Here is a tiny trained network, its code and every weight. The questions are about switching its units off for an input and a class, where a switched-off unit gives its printed mean instead of its output.

import numpy as np


def w(rows, s, z=0):
    codes = np.array(rows[::2]) - 128.0
    scale = np.full(codes.shape[1], s)
    scale[-1] = z or s
    return codes * scale


def f(y):
    return y / 2 * (1 + np.tanh(0.7978845608 * (y + 0.044715 * y**3)))


def log_softmax(a):
    a = a - a.max(-1, keepdims=True)
    return a - np.log(np.exp(a).sum(-1, keepdims=True))


def net(x, mask):
    res = np.array(x, float).reshape(1, 4) / 4 @ E
    y = f(res @ A[0][:, :-1].T + A[0][:, -1])
    res = res + np.where(mask, y, B[0][:, -1]) @ B[0][:, :-1]
    return log_softmax(res[-1] @ U[:, :-1].T + U[:, -1])


A, B = {}, {}
E = w([
[201,122,170,5,104],'x0',
[55,84,252,149,61],'x1',
[20,62,64,80,45],'x2',
[170,2,147,117,164],'x3',
],0.0076)
A[0] = w([
[97,109,129,219,164,54],'n1',
[168,137,167,167,167,92],'n2',
[161,127,76,132,132,51],'n3',
[72,76,74,93,90,82],'n4',
[148,155,179,22,134,74],'n5',
[111,120,101,178,146,18],'n6',
[150,136,157,74,116,27],'n7',
[157,143,136,150,167,62],'n8',
[97,255,155,134,95,77],'n9',
[149,132,164,157,160,42],'n10',
[160,11,154,169,187,86],'n11',
[110,131,240,148,115,112],'n12',
[163,138,61,107,202,105],'n13',
[120,132,135,131,154,25],'n14',
[129,176,144,138,109,1],'n15',
[89,127,115,214,164,205],'n16',
[99,112,226,161,102,82],'n17',
[176,173,209,167,168,96],'n18',
],0.014,0.005)
B[0] = w([
[158,75,112,154,63,195],'n1',
[58,133,145,140,126,196],'n2',
[135,140,64,137,129,162],'n3',
[29,164,153,162,139,244],'n4',
[180,80,154,168,69,237],'n5',
[134,86,57,131,75,146],'n6',
[139,64,102,145,83,163],'n7',
[80,139,103,145,111,166],'n8',
[124,57,131,13,169,251],'n9',
[55,117,88,132,106,153],'n10',
[128,87,147,5,160,248],'n11',
[157,201,63,162,149,243],'n12',
[176,184,72,150,157,253],'n13',
[109,102,73,133,92,111],'n14',
[102,89,72,102,100,136],'n15',
[189,121,180,143,103,250],'n16',
[184,168,50,136,161,238],'n17',
[41,140,174,160,118,247],'n18',
],0.026,0.0074)
U = w([
[155,202,54,133,184,211],'0',
[105,79,118,1,177,59],'1',
[6,145,138,170,125,53],'2',
[175,72,152,173,58,67],'3',
[179,202,223,124,204,252],'4',
],0.0098,0.004)

Each question gives the input, the list of numbers given to net, and the class t.
The units are the neurons (one row each of A and B). Each row of codes is followed by its name. A weight is (code - 128) times the scale printed after its matrix; where a second scale follows, it is the last column's (A, B and U).
mask holds one flag per neuron, in row order. A switched-off neuron (its flag False) gives its mean, the last column of its row in B, instead of its output. The means were averaged over made-up inputs and are rounded, as every weight is.
A unit's drop is (log p(t) with every unit on - log p(t) with that unit switched off) / (log p(t) with every unit on - log p(t) with every unit switched off).
unit that matters most: the unit with the biggest drop
top k neurons: the k neurons with the biggest drops, biggest first
drop of u: that unit's drop, to one decimal
input [-5,-4,-3,5], class 1: top 4 neurons => n11, n5, n12, n17
input [-2,1,1,0], class 4: top neuron => n5
input [4,7,7,1], class 0: top 2 neurons => n17, n12
input [-7,7,0,-4], class 0: top 3 neurons => n17, n12, n5
input [-8,8,-8,1], class 0: top 3 neurons => n17, n12, n4
input [0,2,5,4], class 2: top 2 neurons => n4, n9
input [-4,6,0,-5], class 0: top 2 neurons => n12, n17
input [6,6,-5,4], class 0: top 3 neurons => n12, n17, n16
input [2,-3,-6,-4], class 2: top 2 neurons => n18, n11
input [6,-4,-3,-1], class 3: top 2 neurons => n5, n12
input [8,-4,8,4], class 2: top 3 neurons => n4, n16, n1
input [6,3,-5,5], class 3: top 3 neurons => n5, n9, n4
input [8,4,6,-7], class 3: top 3 neurons => n5, n11, n7
input [-4,1,-3,0], class 3: unit that matters most => n4
input [1,-4,5,-1], class 2: drop of n12 => 0.4
input [-2,-6,-7,6], class 2: drop of n9 => 0.5
input [8,0,-4,-4], class 3: drop of n5 => 0.7
